Here is a tiny trained network, its code and every weight. The questions are about switching its units off for an input and a target symbol, where a switched-off unit gives its printed mean instead of its output.

import numpy as np


def w(rows, s, z=0):
    codes = np.array(rows[::2]) - 128.0
    scale = np.full(codes.shape[1], s)
    scale[-1] = z or s
    return codes * scale


def softmax(a):
    e = np.exp(a - a.max(-1, keepdims=True))
    return e / e.sum(-1, keepdims=True)


def log_softmax(a):
    a = a - a.max(-1, keepdims=True)
    return a - np.log(np.exp(a).sum(-1, keepdims=True))


def net(x, mask):
    ids = ['βγδζηθλμξπσφψω'.index(c) for c in x.split()]
    T = len(ids)
    res = E[ids] + P[:T]
    u = 0
    for l in range(2):
        r = res
        for j in range(3):
            rows = slice(4 * j, 4 * j + 4)
            q, k, v = (r @ M[l][rows].T for M in (Q, K, V))
            z = softmax(np.where(np.tri(T) > 0, q @ k.T / 4**0.5, -1e9)) @ v
            o = O[l][rows]
            res = res + np.where(mask[u + j], z, o[:, -1]) @ o[:, :-1]
        u += 3
    return log_softmax(res[-1] @ U[:, :-1].T + U[:, -1])


Q, K, V, O = {}, {}, {}, {}
E = w([
[54,135,119,145,155,82,194],'β',
[2,129,106,82,111,93,92],'γ',
[109,57,135,124,105,84,140],'δ',
[144,129,135,97,104,152,55],'ζ',
[68,171,153,139,157,119,112],'η',
[53,80,126,114,138,187,145],'θ',
[98,177,95,75,131,161,154],'λ',
[95,132,161,73,112,110,175],'μ',
[101,113,52,132,141,141,137],'ξ',
[109,100,125,174,143,107,90],'π',
[184,145,166,186,74,162,176],'σ',
[122,104,199,116,110,102,102],'φ',
[163,77,104,72,65,133,125],'ψ',
[157,158,118,115,109,55,116],'ω',
],0.016)
P = w([
[79,153,149,123,177,100,81],'0',
[126,142,71,180,1,126,157],'1',
[84,135,86,154,16,101,134],'2',
[124,147,128,166,50,109,141],'3',
[110,153,128,170,59,105,130],'4',
[71,141,135,157,85,85,105],'5',
[54,140,152,142,125,71,87],'6',
[91,152,115,162,49,95,110],'7',
[52,150,121,142,60,72,100],'8',
],0.007)
Q[0] = w([
[181,124,116,181,123,209,151],'0.h0',
[62,112,97,71,70,95,109],'0.h0',
[193,148,150,133,148,128,181],'0.h0',
[194,146,157,170,94,178,171],'0.h0',
[183,102,120,121,201,149,125],'0.h1',
[75,84,166,102,133,113,99],'0.h1',
[80,162,113,140,2,125,94],'0.h1',
[130,138,120,176,133,100,95],'0.h1',
[181,129,115,143,106,186,171],'0.h2',
[192,154,124,146,180,126,166],'0.h2',
[201,127,57,152,147,157,154],'0.h2',
[84,149,103,183,21,108,107],'0.h2',
],0.0092)
K[0] = w([
[170,194,137,197,4,120,163],'0.h0',
[113,109,135,81,224,102,124],'0.h0',
[124,113,106,168,66,211,163],'0.h0',
[186,201,157,232,57,200,255],'0.h0',
[144,117,111,202,41,173,145],'0.h1',
[190,154,174,94,132,95,129],'0.h1',
[110,112,142,85,226,76,117],'0.h1',
[139,101,87,167,150,112,149],'0.h1',
[120,88,100,110,118,82,84],'0.h2',
[90,118,116,145,78,124,131],'0.h2',
[143,84,103,83,50,82,102],'0.h2',
[135,100,224,152,180,176,24],'0.h2',
],0.0093)
V[0] = w([
[79,192,148,84,181,159,240],'0.h0',
[114,135,177,6,48,108,105],'0.h0',
[138,233,35,163,101,159,112],'0.h0',
[54,112,107,107,252,47,9],'0.h0',
[151,89,180,53,122,231,82],'0.h1',
[68,50,10,230,75,159,98],'0.h1',
[122,31,141,124,163,39,161],'0.h1',
[231,99,82,137,138,33,63],'0.h1',
[76,97,91,92,191,102,122],'0.h2',
[135,145,241,230,139,163,150],'0.h2',
[200,80,73,76,47,55,150],'0.h2',
[197,104,226,178,96,157,1],'0.h2',
],0.0063)
O[0] = w([
[86,181,110,83,133,167,207,125],'0.h0',
[88,94,137,73,5,99,109,248],'0.h0',
[87,205,87,103,215,104,22,118],'0.h0',
[151,177,120,200,51,144,118,254],'0.h0',
[144,77,106,91,78,218,94,46],'0.h1',
[40,54,69,192,202,86,103,188],'0.h1',
[132,103,150,190,101,80,236,163],'0.h1',
[255,118,126,155,103,93,95,63],'0.h1',
[143,115,107,182,44,149,129,157],'0.h2',
[170,143,238,127,208,168,141,93],'0.h2',
[104,95,83,71,158,63,159,106],'0.h2',
[135,90,190,120,175,117,54,104],'0.h2',
],0.0066,0.0029)
Q[1] = w([
[138,120,160,65,255,195,43],'1.h0',
[218,113,78,63,161,163,162],'1.h0',
[90,68,141,94,99,78,111],'1.h0',
[143,117,187,171,142,57,105],'1.h0',
[223,33,95,141,178,194,171],'1.h1',
[210,147,84,58,233,192,80],'1.h1',
[195,129,95,125,62,132,112],'1.h1',
[188,141,32,138,118,128,162],'1.h1',
[147,58,91,228,96,53,132],'1.h2',
[136,149,53,174,135,203,94],'1.h2',
[142,99,103,112,210,207,132],'1.h2',
[112,14,114,114,191,113,184],'1.h2',
],0.0062)
K[1] = w([
[255,112,100,118,108,110,129],'1.h0',
[178,115,105,138,81,114,113],'1.h0',
[116,107,178,143,155,170,102],'1.h0',
[107,132,99,87,136,166,125],'1.h0',
[98,59,86,142,124,229,173],'1.h1',
[61,136,116,170,110,204,169],'1.h1',
[53,113,103,70,131,134,99],'1.h1',
[99,94,56,114,183,139,189],'1.h1',
[160,72,182,160,139,88,129],'1.h2',
[171,162,104,156,165,135,93],'1.h2',
[129,184,58,124,126,121,133],'1.h2',
[174,119,108,113,70,87,148],'1.h2',
],0.0089)
V[1] = w([
[142,231,133,111,185,2,145],'1.h0',
[114,216,98,134,23,36,63],'1.h0',
[110,154,199,79,94,83,171],'1.h0',
[137,21,120,88,130,86,73],'1.h0',
[175,44,226,173,94,238,128],'1.h1',
[82,48,58,104,158,174,193],'1.h1',
[86,44,127,95,128,234,73],'1.h1',
[160,173,144,173,129,178,144],'1.h1',
[182,104,127,55,141,60,179],'1.h2',
[172,180,182,167,153,155,93],'1.h2',
[185,77,88,237,184,49,166],'1.h2',
[124,91,185,180,101,120,184],'1.h2',
],0.0062)
O[1] = w([
[74,166,152,105,203,3,134,84],'1.h0',
[87,238,125,119,69,69,31,253],'1.h0',
[138,150,227,131,102,83,159,170],'1.h0',
[201,74,116,77,79,125,83,88],'1.h0',
[81,122,232,133,143,79,66,64],'1.h1',
[15,101,136,78,125,24,160,56],'1.h1',
[34,136,187,63,165,61,46,70],'1.h1',
[105,182,151,226,174,101,144,96],'1.h1',
[171,125,118,106,49,60,234,82],'1.h2',
[167,141,131,183,188,77,86,62],'1.h2',
[74,19,95,168,121,64,84,84],'1.h2',
[133,91,183,203,54,143,105,171],'1.h2',
],0.0056,0.0066)
U = w([
[89,144,145,162,131,101,192,106],'β',
[72,167,130,139,46,142,88,19],'γ',
[118,60,165,159,59,100,144,104],'δ',
[147,124,144,77,122,155,44,160],'ζ',
[125,187,168,173,144,170,114,107],'η',
[109,76,137,130,121,253,141,157],'θ',
[122,172,105,49,139,159,141,140],'λ',
[136,154,197,75,74,155,190,105],'μ',
[99,96,37,118,156,122,108,134],'ξ',
[126,79,128,204,150,123,74,111],'π',
[158,85,169,74,207,119,156,244],'σ',
[158,121,235,141,79,153,122,88],'φ',
[126,90,119,40,89,111,124,143],'ψ',
[232,143,86,137,110,141,149,162],'ω',
],0.0058,0.011)

Each question gives the input, a string of symbols that net reads in full, and the target symbol t.
The units are the heads (4 rows each of Q, K, V and O). Each row of codes is followed by its name. A weight is (code - 128) times the scale printed after its matrix; where a second scale follows, it is the last column's (O and U).
mask holds one flag per head, layer by layer. A switched-off head (its flag False) gives its mean, the last column of its rows in O, instead of its output. The means were averaged over made-up inputs and are rounded, as every weight is.
A unit's drop is (log p(t) with every unit on - log p(t) with that unit switched off) / (log p(t) with every unit on - log p(t) with every unit switched off).
The circuit of an input: a set's keep is (log p(t) with only the set's units on - log p(t) with every unit switched off) / (log p(t) with every unit on - log p(t) with every unit switched off). Starting from all 6 units, units are removed one at a time, each time the one whose removal leaves the highest keep (on an exact tie, the one counted first), for as long as the keep stays at least 0.8.
circuit, biggest first: the units of the circuit, biggest drop first
most important unit: the unit with the biggest drop
which heads matter: for each layer, one digit per head in row order, 1 if its drop is at least 0.15 and else 0, layers parted by /
drop when u is switched off: that unit's drop, to one decimal
input θ θ β π, target θ: most important unit	1.h0
input ω γ ζ η, target ω: circuit, biggest first	1.h1; 0.h1
input ω β δ λ, target ω: which heads matter	010 / 010
input β ζ β, target β: circuit, biggest first	1.h0; 0.h1; 0.h0
input δ ω σ π σ ω β δ, target δ: which heads matter	110 / 001
input δ δ β, target δ: circuit, biggest first	1.h2; 0.h0; 0.h1
input δ ω λ β π π δ φ μ, target δ: circuit, biggest first	1.h2; 0.h0; 0.h1
input θ λ ζ, target θ: circuit, biggest first	1.h0; 0.h1
input ω ζ ζ, target ω: circuit, biggest first	0.h1; 1.h1
input σ ζ θ μ, target σ: circuit, biggest first	0.h2; 0.h0; 1.h0
input ζ ζ β ψ, target ζ: which heads matter	111 / 110
input σ θ ζ, target σ: which heads matter	101 / 100
input σ ω ξ β σ β, target σ: which heads matter	101 / 100
input π σ η, target π: most important unit	1.h2
input ω ω θ, target ω: circuit, biggest first	1.h1; 0.h1
input φ ψ φ, target φ: which heads matter	111 / 010
input σ π η δ, target σ: circuit, biggest first	0.h2; 1.h0; 0.h0
input θ β θ θ λ η, target θ: circuit, biggest first	1.h0; 0.h1; 1.h2
input θ θ σ, target θ: which heads matter	011 / 101
input δ δ φ γ ψ, target δ: most important unit	1.h2
input μ η μ, target μ: which heads matter	110 / 001
input ζ σ ψ, target ζ: which heads matter	011 / 010
input γ ω θ, target γ: which heads matter	101 / 100
input ζ ω ω, target ζ: which heads matter	111 / 100
input ω σ π, target ω: drop when 1.h0 is switched off	-0.1
input β π ω, target β: drop when 0.h1 is switched off	0.4
input ψ η δ, target ψ: most important unit	1.h1
input μ ω δ, target μ: drop when 1.h0 is switched off	0.2
input φ π μ δ θ φ, target φ: drop when 0.h0 is switched off	0.3
